Below are the code and all the weights of a small trained network. Each question names an input and a target symbol and asks about switching units off, where a switched-off unit gives its printed mean instead of its output.

import numpy as np


def w(rows, s, z=0):
    codes = np.array(rows[::2]) - 128.0
    scale = np.full(codes.shape[1], s)
    scale[-1] = z or s
    return codes * scale


def f(y):
    return np.maximum(y, 0)


def softmax(a):
    e = np.exp(a - a.max(-1, keepdims=True))
    return e / e.sum(-1, keepdims=True)


def log_softmax(a):
    a = a - a.max(-1, keepdims=True)
    return a - np.log(np.exp(a).sum(-1, keepdims=True))


def net(x, mask):
    ids = ['αβδεηθξπστφψω'.index(c) for c in x.split()]
    T = len(ids)
    res = E[ids] + P[:T]
    u = 0
    for l in range(2):
        q, k, v = (res @ M[l].T for M in (Q, K, V))
        z = softmax(np.where(np.tri(T) > 0, q @ k.T / 3**0.5, -1e9)) @ v
        res = res + np.where(mask[u], z, O[l][:, -1]) @ O[l][:, :-1]
        u += 1
        y = f(res @ A[l][:, :-1].T + A[l][:, -1])
        res = res + np.where(mask[u : u + 4], y, B[l][:, -1]) @ B[l][:, :-1]
        u += 4
    return log_softmax(res[-1] @ U[:, :-1].T + U[:, -1])


Q, K, V, O, A, B = {}, {}, {}, {}, {}, {}
E = w([
[45,62,100,169,145,204,221,162,180],'α',
[115,50,91,57,48,104,180,45,140],'β',
[172,137,125,240,55,180,130,76,119],'δ',
[109,206,165,120,64,111,89,108,74],'ε',
[196,196,122,140,205,105,153,57,124],'η',
[108,224,66,59,236,215,152,155,42],'θ',
[48,130,52,116,51,183,227,183,33],'ξ',
[159,64,83,62,198,232,109,148,152],'π',
[186,146,96,80,192,114,79,41,244],'σ',
[120,172,71,158,113,80,248,174,197],'τ',
[57,123,195,201,173,140,213,71,95],'φ',
[48,121,149,128,107,242,62,84,70],'ψ',
[127,50,167,142,59,137,45,173,181],'ω',
],0.015)
P = w([
[125,149,247,67,127,110,130,131,198],'0',
[161,118,133,107,116,112,150,114,91],'1',
[152,113,110,106,109,103,144,97,89],'2',
[148,119,111,106,115,107,144,97,102],'3',
[140,128,109,102,117,108,137,98,110],'4',
[144,128,104,105,121,110,146,96,108],'5',
[135,136,102,104,126,107,140,95,119],'6',
[133,134,103,101,129,112,139,99,120],'7',
[131,139,103,101,121,115,138,94,118],'8',
[129,136,107,97,127,113,142,97,123],'9',
[137,141,109,98,122,121,137,91,129],'10',
],0.011)
Q[0] = w([
[192,62,135,179,103,86,75,182,123],'L0H0',
[138,101,164,159,98,124,106,250,101],'L0H0',
[130,121,63,53,71,140,144,102,114],'L0H0',
],0.02)
K[0] = w([
[21,59,67,167,193,6,44,156,93],'L0H0',
[191,33,86,197,185,62,85,134,45],'L0H0',
[99,128,202,131,157,121,110,108,167],'L0H0',
],0.016)
V[0] = w([
[135,80,117,187,191,173,186,139,217],'L0H0',
[202,151,99,138,68,126,117,254,166],'L0H0',
[61,93,95,83,181,31,137,186,68],'L0H0',
],0.0075)
O[0] = w([
[72,114,103,187,191,116,162,167,186,152],'L0H0',
[196,168,113,99,61,154,151,174,190,106],'L0H0',
[147,111,182,20,116,173,253,135,150,1],'L0H0',
],0.0067,0.008)
A[0] = w([
[59,254,94,127,116,44,178,130,77,91],'L0N0',
[141,36,154,201,68,91,179,86,174,234],'L0N1',
[86,56,107,181,54,193,132,241,54,4],'L0N2',
[210,17,48,161,105,183,102,140,150,169],'L0N3',
],0.009,0.0027)
B[0] = w([
[196,170,182,96,67,162,161,192,70,202],'L0N0',
[72,203,43,141,125,93,103,209,96,254],'L0N1',
[126,155,139,147,152,169,145,24,254,177],'L0N2',
[170,196,92,60,138,165,139,142,106,219],'L0N3',
],0.0084,0.0096)
Q[1] = w([
[140,124,147,165,124,124,113,135,143],'L1H0',
[148,111,163,138,151,142,133,153,136],'L1H0',
[125,252,104,132,141,173,119,90,129],'L1H0',
],0.03)
K[1] = w([
[113,112,89,122,106,95,124,132,130],'L1H0',
[116,80,47,60,107,75,155,87,106],'L1H0',
[48,123,249,71,136,52,102,199,221],'L1H0',
],0.019)
V[1] = w([
[107,169,31,99,89,2,178,57,115],'L1H0',
[18,84,73,151,21,238,112,114,111],'L1H0',
[70,75,182,82,102,56,39,159,223],'L1H0',
],0.0086)
O[1] = w([
[128,158,45,96,103,63,143,132,101,155],'L1H0',
[64,253,93,62,143,198,122,50,175,254],'L1H0',
[46,140,163,80,122,60,51,142,203,113],'L1H0',
],0.0056,0.0027)
A[1] = w([
[175,166,214,246,139,176,122,165,191,48],'L1N0',
[106,55,150,209,26,88,134,139,173,2],'L1N1',
[161,17,100,157,99,171,147,157,114,122],'L1N2',
[195,55,69,62,215,135,93,87,169,6],'L1N3',
],0.012,0.0054)
B[1] = w([
[179,42,53,113,142,153,135,134,97,254],'L1N0',
[162,76,110,144,141,168,166,51,174,172],'L1N1',
[97,241,142,75,150,113,90,126,135,228],'L1N2',
[148,9,108,198,101,120,161,143,126,190],'L1N3',
],0.012,0.0037)
U = w([
[97,154,91,139,236,152,182,170,211,41],'α',
[105,109,74,59,109,59,156,91,99,141],'β',
[166,167,71,217,94,138,94,125,121,146],'δ',
[168,99,204,131,3,119,102,127,78,190],'ε',
[248,172,153,128,245,50,145,71,166,176],'η',
[154,142,127,60,222,177,118,197,77,1],'θ',
[156,139,140,130,67,179,223,78,154,109],'ξ',
[130,65,100,117,136,177,123,204,116,115],'π',
[166,103,144,193,88,61,157,84,189,123],'σ',
[189,160,128,155,102,71,228,232,174,93],'τ',
[57,107,174,212,153,103,215,124,50,238],'φ',
[94,104,158,118,148,188,63,53,117,76],'ψ',
[170,130,154,96,118,139,70,201,223,186],'ω',
],0.007,0.005)

Each question gives the input, a string of symbols that net reads in full, and the target symbol t.
The units are the heads (3 rows each of Q, K, V and O) and the neurons (one row each of A and B). Each row of codes is followed by its name. A weight is (code - 128) times the scale printed after its matrix; where a second scale follows, it is the last column's (O, A, B and U).
mask holds one flag per unit, layer by layer, with each layer's heads first. A switched-off unit (its flag False) gives its mean, the last column of its rows in O or B, instead of its output. The means were averaged over made-up inputs and are rounded, as every weight is.
A unit's drop is (log p(t) with every unit on - log p(t) with that unit switched off) / (log p(t) with every unit on - log p(t) with every unit switched off).
The circuit of an input: a set's keep is (log p(t) with only the set's units on - log p(t) with every unit switched off) / (log p(t) with every unit on - log p(t) with every unit switched off). Starting from all 10 units, units are removed one at a time, each time the one whose removal leaves the highest keep (on an exact tie, the one counted first), for as long as the keep stays at least 0.8.
units of the circuit, in order: the units of the circuit, biggest drop first
most important unit: the unit with the biggest drop
top k neurons: the k neurons with the biggest drops, biggest first
k most important neurons of layer l: the k neurons of layer l with the biggest drops, biggest first
drop of u: that unit's drop, to one decimal
input φ β τ φ δ φ ξ θ δ, target φ: units of the circuit, in order => L0H0, L1H0
input β π δ δ δ β φ, target β: most important unit => L1H0
input β α θ δ η ε α, target β: units of the circuit, in order => L1H0, L0H0
input β β δ φ α β η β β π, target π: top 2 neurons => L1N3, L0N1
input σ δ τ, target σ: units of the circuit, in order => L1H0, L1N1
input β β β φ δ η ξ ε, target ε: units of the circuit, in order => L0N0, L0N1
input β π η, target β: units of the circuit, in order => L1H0, L0H0
input φ τ β φ δ δ π, target π: top 2 neurons => L1N3, L0N3
input φ τ δ δ δ η ε ε ψ, target φ: units of the circuit, in order => L0H0, L1H0
input δ θ σ, target σ: top 2 neurons => L1N3, L0N1
input η ξ δ β α β π δ, target η: units of the circuit, in order => L1H0, L1N2, L1N1
input θ ξ δ β φ δ δ δ, target θ: units of the circuit, in order => L1H0, L1N2, L0H0, L1N0
input ξ φ α, target ξ: top 2 neurons => L0N2, L1N2
input φ ξ ψ, target φ: units of the circuit, in order => L0H0
input β δ ε β ξ θ, target β: top 2 neurons => L0N3, L0N1
input η ψ π ε δ δ ξ δ δ δ τ, target η: top 3 neurons => L1N1, L1N2, L0N1
input η τ τ, target η: 2 most important neurons of layer 0 => L0N3, L0N1
input δ δ ξ, target ξ: top 3 neurons => L0N2, L0N1, L0N0
input δ τ δ ξ ξ, target ξ: 2 most important neurons of layer 0 => L0N2, L0N1
input ε β ε δ δ, target ε: units of the circuit, in order => L0H0
input η η δ δ π δ ε δ σ ξ φ, target η: 2 most important neurons of layer 0 => L0N1, L0N3
input δ η δ δ α δ δ α σ, target δ: 2 most important neurons of layer 0 => L0N2, L0N3
input α ε δ σ, target σ: drop of L1N2 => 0.1
input ξ ε δ ξ φ δ ε δ δ δ η, target ξ: drop of L0N2 => -0.1
input ε β ξ ε δ β ε ξ ε ψ, target ε: drop of L0H0 => 0.8
input τ τ ω δ δ δ φ, target τ: drop of L1N3 => 0.0
input ψ σ φ δ τ ε δ δ δ ε ψ, target ψ: most important unit => L1H0
input φ ξ θ φ φ α τ η β α, target φ: 2 most important neurons of layer 0 => L0N3, L0N1
